In the rows, zero is written as 128.
Each row is followed by its class number.
[129 150 121 118 140 136 118 138 130 141 135 107 172 125 160 117 137 142
 135 102 107 115 106 144  95 121 124 119 122 136 113 153 109 134 149 157
 125 150 120]  5
[141 135 149 123 155 122 121 126 146 126 125 126 153 143 141 116 131 161
 139 137 142 133 112 104  95 108 130 117 122 149 122 146 109 108 138 146
 131 156 143]  0
[ 98 115 129 135  85 157 131 122 122 132 129 103 139  89  50 127 169 167
 121 144 158  96 109 157  80 117 127  78 136 128 142 112 108 139 119 161
 105 136 144]  5
[ 33  90 103 150  95 144 113 118 142 124  93 112 158 124  96 168  96 120
 133 142  99 134 147  98 116 110 182 135 129 143 140 179 132 126 128 121
 104 127 131]  7
[114 140 121 110 117 150 133 125 130 135 113 157 150 146 145 121 104  92
 110 165 126 150 129 131 125 118 118 125 109 141 122 129 151 107 130 146
 122 120 146]  6
[107 147 166 146 109 149 116 116 145 146 117  97 165 117 102 117 146 147
 135 115 136 131 107 141  93 121 103 120 111 135 124 148 128 143 121 146
 137 153 119]  1
[181 144 115 109 153 106 131 115 104 145 138  68  38 129 149  97 136  95
 132  92 152 104 130 155 183 147 137 128 105 124 111 139 144 140 135 113
 158 160 104]  7
[183 141 109 149 132 103 159 156 117 135 175  61  58 124 139 112 144 104
 105 114 139 115 125 147 175 141 175 129 120 126 112 151 142 141 131 156
 140 125 132]  5
[123 179 148 134 111 138 135 133 128 156 108 119 182 105 136  96 144 147
 156 111 109 140 117 152 112 119 100 130  84 136 127 153 112 123 138 138
 136 135 107]  1
[143 119 117 145 127  84 165 174 134 113 120 149 160 117 181 119 117 115
 135 163  95 149 132 108 143 133 157 161  69 120 122 133 109 101 127 151
 103 105 145]  4
[107 148 148 141 111 143 127  99 139 127  97  94 149 114 107 108 154 148
 140 104 143 154 125 161  98 115 107  93 126 128 117 120 133 129 129 147
 126 147  99]  0
[141 144 157 128 108 132 132 145 152 135 118  83 150 117 111 110 136 143
 141 107 113 141 124 135 121 114 121 115 149 110 113 138 122 141 116 159
 150 142 117]  6
[130 109 128 132 164  99 135 130 158 125 129 140 135 134 120 149 133 124
 149 169 111 115 132 110 114 133 160 140 111 117 126 128 114 119 106 146
 119 131 130]  7
[ 88 140 151 148  98 159 127 127 139 144  90 107 176 119 100 107 147 149
 124 129 136 146 108 155  87 128  97 108 135 140 118 149 132 127 133 179
 109 149 119]  1
[ 73 115 115 122  90 138 104 125 117 107  94 120 151 104 158 139 127 169
 153 101  99 139 134 122 105 104 104 114 173 152 128 109 123 121 131  90
 142 158 123]  1
[125 141 128 106 138 140 144 117 128 140 119 147 154 133 145 123 125  76
 110 169 135 152 129 144 124 130 116 135  96 144 117 144 157 113 120 144
 117 117 132]  7
[154 156 115 123 137 145 115  98 129 138 125 124 120 156 171 125 105  79
 123 135 137 146 126 139 158 121 109 142  86 141 105 124 155 135 138 138
 160 146 123]  4
[104 128 131 110 147 126 140 142 141 139 106 145 177 132 129 101 127 161
 159 129 118 102 103 126  97 106 130 115 104 137 110 158 103 153 151 131
 132 151 119]  1
[117 136 117 119 140 135 133 130 128 140 129 136 156 127 147 122 126 147
 141 122 119 114 110 126 111 111 123 121 101 140 112 147  98 136 151 142
 130 149 129]  3
[124 173 148  72 150 161 114 161 119 147 144 191 201  89 134 158 114 175
 166 130 113  96 100 101 111 108 113 142 148 158 128 199  88  80 157  82
 150 152 104]  1
[101  95 124 126 148 113 129 146 155 118 124 153 147 126 133 143 105 121
 154 159 105 111 129 105 118 128 135 143 141 112 125 133 119 119 108 126
 131 142 127]  6
[111 139 131 115 163 122 148 154 107 144 112 142 192 105 146  94 149 159
 151 131 117  98 124 136  80 119 154 121  94 156 101 163 112 143 151 108
 111 144 124]  0
[193 135 103 135 157 110 145 148 103 141 183  69  66 120 154 126 136 115
 120 107 125  97 136 124 192 143 181 147 140 143 108 156 131 128 145 151
 165 144 136]  5
[ 73 114 103 119  95 156  96 100 117  97  88 107 142 118 154 158 123 156
 137 107 109 161 121 134 109 114  98 117 187 153 126  94 127 119 139 119
 129 154 129]  3
[139 155 102 164 122 123 128 103 113 128 154  56  80 114 174 106 122 107
 121  73 126 134 131 186 186 131 111 121 124 136 122 138 141 159 141 105
 147 167  89]  0
[105  98 102 119 161 112 137 165 157 135 126 178 175 161 148 166 115 133
 140 215  93  97 123  56  94 144 200 168 117 129 113 127 125 117  86 145
 146 130 171]  3
[ 96 121 122 121 118 143 146 121 130 137 120 146 144 139 144 125 121 106
 110 156 130 147 137 128 125 126 131 139 119 158 115 140 161 113 132 145
 126 108 142]  1
[152 148 161  32 146 146 120 153 136 160  46  64 160 102  90  86 137 122
 135  71 144 143 160 160 113 137  30 124 181 147  53 126 180 121 124 111
 169 150  61]  3
[ 89 121  95 139 115 127  84  94 121 100  83 109 153 108 165 166 120 158
 171  93  91 162 145 129 113  94 109 128 157 146 134  92 116 124 124  89
 140 150 101]  3
[115 151 117 129 139 129 110 142 120 148 144 104 171 131 164 114 127 169
 148 101  99  97 106 111 103 118 134 124  97 150 103 138  90 142 155 142
 152 162 128]  4
[ 98 106 102 130 165 120 139 140 157 141 121 174 141 133 120 154 110 129
 136 192 104  81 127  95 130 152 196 145 119 127 105 149 141 129 102 108
 126 145 140]  2
[139 126  89 151 132 111 144 138 101 118 151  98  56 120 140 122 133 126
 125  95 105 117 130 108 177 137 185 127 142 123 117 138 133 131 145 129
 147 127 124]  6
[157 152 123 145 138 102 147 146 120 158 159  66  70 150 150  75 122  98
 117 106 152 107 110 169 175 146 136 118  89  98 118 155 141 163 124 147
 136 157 107]  6
[124 145  97 140 149 142 132  95 129 144 103 147 154 131 170 117 127 103
 135 140 102 140 120 147 121 135 129 138  75 146 109 135 127 134 145 149
 123 150 123]  3
[165 137 116 142 148 110 143 157 109 146 167  70  64 129 121 105 153 124
 116 103 140 104 130 128 170 151 157 138 140 117 104 145 143 129 131 158
 146 139 123]  6
[173 121 104 129 158  99 158 131 117 148 145  73  57 145 126 109 133 113
 127 119 139 107 142 138 195 143 184 142 100 132  98 131 137 161 141 138
 161 147 129]  3
[143  78 172  83 159 113 121 134 150 137 138 203 213  80 145 144 134 143
 109 148 100 135 151  95  80 119 105 151 119 131 117 122 122 105  85 104
 123 127 152]  2
[ 93 150 202  83  85 140 107 169 142 136 125 101 185  93  89 121 141 161
  98 126 143 171  87 179  49 149  54 126 160 127 133 133 139 118  82 103
 108 112 123]  2
[116 111 120 119 144 118 142 145 147 114 129 151 145 123 132 159 118 120
 131 174 113 105 128  97 119 129 161 124 136 134 118 134 124 110 109 128
 121 137 138]  7
[114 156 148 129 112 137 110 129 134 150  88  59 157 124  95  90 159 157
 153  80 132 132 126 163  92 117 112 103 131 108 114 136 130 148 131 145
 119 160  89]  6
[ 77 122 145 120 128 137 125 124 138 142 133 117 144 127 134 123 134 139
 132 126 125 107 105 134  78 124 122 107 117 134 122 153 107 130 139 148
 105 144 132]  7
[126 133 137 120 142 132 121 138 127 145 141 130 147 126 139 115 134 160
 130 109 128 103 108 123 109 119 116 124 120 142 118 162 108 133 148 138
 132 153 127]  1
[ 94 106 116 128 141 110 135 135 156 112 119 157 156 115 143 146 123 136
 153 156  99 116 135 119 108 128 144 143 129 123 128 116 117 117 116 103
 124 132 123]  0
[121 121 130 113 163 109 122 127 149 163 127 117 160 115 149 117 120 127
 133 122  85 111 116 131 101 114 148 130  77 137 108 150 115 153 133 140
 136 137 133]  5
[111 163 148 125 106 151 128 117 125 147  81  99 184 106  95 101 128 152
 142  98 126 139 116 163 123 115 129 101  94 139  98 146 122 151 145 141
 140 159 110]  2
[127 148 127 125 126 142 123 113 124 145 120 136 126 146 154 116 115  84
 120 138 130 159 131 139 130 125 102 140  73 136 115 136 151 119 135 141
 131 125 127]  4
[145 208 127 133  92 135 156 212 105 142 108  47 227  73 121  72 154 213
  93  65  86 124  89 138 149 157 129 100 138 154  70 176 100 134 157 175
 118 167 126]  2
[133 154 147 133 105 142 120 143 144 137 104  81 161 133  89  99 145 150
 127 103 138 135 117 147 103 122 114 102 136 114 107 135 124 143 126 171
 131 153 113]  6
[102 133 158 132 123 145 132 122 135 151  92  91 144 123  87 109 161 134
 135 125 127 134 127 145  85 120 120 105 128 132 113 136 129 131 142 171
 107 143 120]  7
[204 147 106 142 140 101 144 141 117 133 172  63  56 135 149 123 135 100
 113 102 131 107 138 133 189 131 186 133 113 127 117 132 141 142 136 134
 160 136 125]  5
[ 88  86 125 131 122 136 139 107 134  99 110 139 140 117 139 142 125 159
 134 138 106 138 139  94 130 102 141 105 182 146 128 103 121 117 141 125
 131 155 146]  0
[117 135 116 133 147 141 149  98 143 146 119 159 149 139 156 120 114  93
 119 161 119 137 137 130 145 127 146 140  82 142 113 145 145 119 139 155
 127 124 138]  0
[ 89 110 125 101 109 123 103 142 133 108  78 108 154 119 160 129 109 136
 151 116 105 147 134 124 110 107 103 120 181 130 108  98 145 135 110  89
 155 168 121]  6
[168 131 111 145 149 110 153 135 117 151 157  77  63 128 143 110 143 116
 120 108 142 104 128 134 177 141 159 141 113 133 100 139 132 147 143 147
 155 148 124]  3
[ 84 168 119 140  99 150 124 110 131 130 113 104 187 110 110 118 139 166
 151 119 120 142 112 157 103 107 116 104 101 150 109 121 117 140 129 138
 144 140 125]  2
[ 88 139 108 123 128 153 124 106 123 144 118 138 158 150 155 121 106  92
 125 153 126 136 128 140 123 119 133 128 101 151 108 133 157 135 131 141
 141 140 139]  6
[106 143 126 107 144 150 115 121 136 148 137 139 199 118 159 118 109 146
 118 116 110 103 101 123 104 117 111 112 109 150  98 161 122 142 128 131
 139 159 131]  2
[207 157 129 122 152 128 133 113 138 153 119 116 136 103 149 112 103  64
  83 131 119 149 119 160 172 134 122 139  94 152  90 155 151 157 118 162
 167 119 115]  7
[137 158 131 148 129 113 134 148 152 148 140  80 144 129 153  98 162 162
 141  99 109 131 112 129  75 115 131 123 110 131 107 150 107 150 126 145
 130 131 118]  3
[104 122 117 118 133 133 153 183 145 127 145 192 215 124 132 129 112 139
 121 152  81  85 135 131  91 156 117 145 121 125 117 131  88 127 132 146
 116 110 129]  0
[ 76 114 110 117 111 138 109 129 119 103  96 110 161 113 155 155 122 138
 141 126 103 141 137 131 104 105 119 112 184 154 120 111 132 118 129 107
 120 153 118]  7
[114 134 160 117 146 136 112 105 144 128 115 122 134 138 123 120 127 160
 144 114 136 118 109 101  87  99 120  92 120 138 115 138 120 142 127 123
 151 153 135]  0
[103 115 109 135 132 114 127 132 157 118 115 146 155 137 118 144 121 144
 142 145 108 113 132 113 106 121 170 118 110 115 114 119 127 133 104 122
 127 136 123]  2
[125 142 113 143 139 131 116 117 128 142 111 112 142 116 152 121 128 145
 138 104 113 112 112 123 111 115 131 121 102 148 108 143 111 150 142 130
 136 149 120]  3
[ 70 125 100 110  88 140  99 135 121  97  80 101 147 133 127 154 128 167
 165 100 106 161 150 148  90 101  94 113 182 139 128  84 120 118 134  95
 123 142 105]  3
[140 113 111 145 132 100 198 149 123 135 160 103  23 177  70 103 140 107
  97 169 166 151 143 113 184 136 196  93 116  98 127 172 153 126 108 197
 115  99 146]  7
[ 75 124 101 114  95 167 131 100 114  57  92 136 180 143 111 161 120 161
  89 166 119 198 107 111 110 103 130  68 188 176 144 114 135 102 141 156
  71 122 167]  7
[ 96 131 118 117 121 141 101 120 118 109  89  92 189 127 168 128 108 148
 143 104  86 153 129 110 124  92 104 107 155 164 110 101 127 115 149 137
 144 182 137]  6
[102 112 103 141 113 127 139 144 158 109 120 140 165 128 127 164 106 126
 128 155 120 125 131 105 126 117 156 145 116 142 118 134 111 112 135 139
 119 125 136]  3
[145 148  92 150  88 126 158 159  93 145 153  82  86  94 134  87 162 117
  87 105 156 133 125 163 163 165 131 150 120 142  94 130 142 123 148 168
 139  93 121]  4
[ 59 148 121 180  77 156 126 101 125 114 102  94 165 110 105 129 147 166
 149 115 153 161 110 152  85 111 117 105 117 155 124 144 107 136 139 155
 112 133 124]  3
[147 103 117  95 136 107 110 135 112  98 108 125 146  99 174 153 111 146
 147 123  92 130 141 101 147 111 148 138 147 154 109  81 122 132 127  71
 167 161 136]  4
[117  99 144 152 207  84 134  59 157 125 103 113  83 198 153 141  77 154
 190 160  79 119 117  86 169  93 252  86  75 125 143 125 103 175 142 130
 147 195 149]  0
